Below are the code and all the weights of a small trained network. Each question names an input and a class and asks about switching units off, where a switched-off unit gives its printed mean instead of its output.

import numpy as np


def w(rows, s, z=0):
    codes = np.array(rows[::2]) - 128.0
    scale = np.full(codes.shape[1], s)
    scale[-1] = z or s
    return codes * scale


def norm(h):
    return h / np.sqrt((h * h).mean(-1, keepdims=True) + 1e-5)


def f(y):
    return y / 2 * (1 + np.tanh(0.7978845608 * (y + 0.044715 * y**3)))


def log_softmax(a):
    a = a - a.max(-1, keepdims=True)
    return a - np.log(np.exp(a).sum(-1, keepdims=True))


def net(x, mask):
    res = np.array(x, float).reshape(1, 4) / 4 @ E
    u = 0
    for l in range(2):
        y = f(norm(res) @ A[l][:, :-1].T + A[l][:, -1])
        res = res + np.where(mask[u : u + 13], y, B[l][:, -1]) @ B[l][:, :-1]
        u += 13
    return log_softmax(norm(res)[-1] @ U[:, :-1].T + U[:, -1])


A, B = {}, {}
E = w([
[110,189,175,237,87],'x0',
[139,107,148,105,51],'x1',
[103,2,214,131,179],'x2',
[184,168,127,102,163],'x3',
],0.0065)
A[0] = w([
[62,200,129,133,113,52],'L0N0',
[148,5,120,150,138,65],'L0N1',
[89,180,86,66,139,116],'L0N2',
[174,148,59,98,69,141],'L0N3',
[128,84,102,77,136,2],'L0N4',
[206,188,166,92,173,104],'L0N5',
[112,96,134,109,87,58],'L0N6',
[128,142,97,88,87,17],'L0N7',
[62,102,43,187,129,156],'L0N8',
[117,158,140,164,100,111],'L0N9',
[238,120,153,104,107,106],'L0N10',
[49,88,66,99,84,146],'L0N11',
[131,136,116,160,221,88],'L0N12',
],0.013,0.0048)
B[0] = w([
[182,102,130,128,164,181],'L0N0',
[182,98,155,154,130,244],'L0N1',
[213,92,183,120,147,216],'L0N2',
[189,173,118,103,126,254],'L0N3',
[147,176,164,107,200,158],'L0N4',
[14,123,17,154,123,193],'L0N5',
[114,191,164,129,55,138],'L0N6',
[183,140,152,169,104,143],'L0N7',
[130,143,10,182,123,213],'L0N8',
[75,160,185,84,160,180],'L0N9',
[1,100,100,117,66,164],'L0N10',
[46,121,45,66,148,218],'L0N11',
[150,78,78,228,38,186],'L0N12',
],0.0081,0.0052)
A[1] = w([
[246,96,132,108,214,200],'L1N0',
[139,16,224,158,111,144],'L1N1',
[64,210,219,125,126,78],'L1N2',
[14,20,116,127,102,48],'L1N3',
[65,142,181,247,124,151],'L1N4',
[121,186,83,15,242,145],'L1N5',
[82,124,112,109,52,254],'L1N6',
[96,106,49,139,221,163],'L1N7',
[105,136,208,15,2,62],'L1N8',
[104,223,163,219,135,79],'L1N9',
[40,143,177,53,57,34],'L1N10',
[243,162,60,141,65,141],'L1N11',
[209,25,26,59,142,164],'L1N12',
],0.009,0.0057)
B[1] = w([
[161,129,180,140,118,206],'L1N0',
[178,165,90,120,164,208],'L1N1',
[67,128,109,81,110,139],'L1N2',
[126,163,92,98,173,170],'L1N3',
[121,126,160,77,108,197],'L1N4',
[80,137,173,101,143,201],'L1N5',
[141,152,51,125,195,203],'L1N6',
[87,141,108,126,81,203],'L1N7',
[106,68,146,231,9,155],'L1N8',
[108,92,201,89,100,164],'L1N9',
[150,90,160,190,112,136],'L1N10',
[166,56,124,148,169,213],'L1N11',
[87,152,187,151,104,254],'L1N12',
],0.013,0.0083)
U = w([
[245,141,161,77,221,181],'0',
[49,170,241,3,92,185],'1',
[32,195,35,55,185,6],'2',
[135,52,111,195,60,114],'3',
],0.014,0.0013)

Each question gives the input, the list of numbers given to net, and the class t.
The units are the neurons (one row each of A and B). Each row of codes is followed by its name. A weight is (code - 128) times the scale printed after its matrix; where a second scale follows, it is the last column's (A, B and U).
mask holds one flag per neuron, layer by layer. A switched-off neuron (its flag False) gives its mean, the last column of its row in B, instead of its output. The means were averaged over made-up inputs and are rounded, as every weight is.
A unit's drop is (log p(t) with every unit on - log p(t) with that unit switched off) / (log p(t) with every unit on - log p(t) with every unit switched off).
unit that matters most: the unit with the biggest drop
top k neurons: the k neurons with the biggest drops, biggest first
top k neurons in layer l: the k neurons of layer l with the biggest drops, biggest first
input [6,8,3,8], class 2: top 2 neurons in layer 1	L1N6, L1N3
input [8,-7,8,0], class 0: top 2 neurons	L1N1, L1N12
input [4,-4,-3,1], class 1: top 4 neurons	L1N9, L0N9, L1N6, L1N1
input [-5,5,-3,-8], class 2: unit that matters most	L0N11
input [-5,8,6,-1], class 3: top 2 neurons	L1N8, L0N6
input [-1,-5,7,-7], class 0: top 2 neurons in layer 0	L0N1, L0N5
input [8,-8,-7,-5], class 1: top 3 neurons	L0N9, L1N9, L1N4
input [-5,-1,5,-8], class 2: top 2 neurons	L0N11, L0N3
input [4,-8,-8,1], class 0: top 2 neurons	L0N11, L1N8
input [5,-1,6,-1], class 0: top 2 neurons	L1N1, L1N12
input [-1,4,0,3], class 3: top 2 neurons	L1N8, L1N10
input [-6,5,3,7], class 2: top 2 neurons in layer 0	L0N10, L0N5
input [3,8,-7,6], class 3: top 2 neurons in layer 0	L0N10, L0N8
input [5,6,-4,-6], class 2: top 4 neurons in layer 0	L0N2, L0N8, L0N1, L0N11
input [-3,2,3,6], class 2: unit that matters most	L0N10
input [-8,-7,-1,7], class 1: top 2 neurons	L0N2, L1N12
input [5,-6,1,0], class 3: top 2 neurons in layer 0	L0N12, L0N8
input [-6,-4,1,8], class 2: top 3 neurons in layer 0	L0N5, L0N10, L0N12
input [-3,7,-8,-2], class 0: top 3 neurons	L0N3, L1N7, L1N11
input [8,1,-6,7], class 1: top neuron	L0N9
input [8,0,7,7], class 1: top 3 neurons in layer 0	L0N2, L0N0, L0N1
input [2,-3,-3,1], class 0: top 3 neurons in layer 0	L0N11, L0N10, L0N2
input [2,-8,-3,3], class 3: top 2 neurons	L0N12, L0N11
input [8,-6,-3,8], class 1: top 2 neurons	L1N9, L0N8
input [-3,-6,5,1], class 3: top 2 neurons	L0N12, L1N6
input [0,5,0,-5], class 2: top 2 neurons in layer 0	L0N11, L0N2
input [8,-3,-2,6], class 1: unit that matters most	L1N9
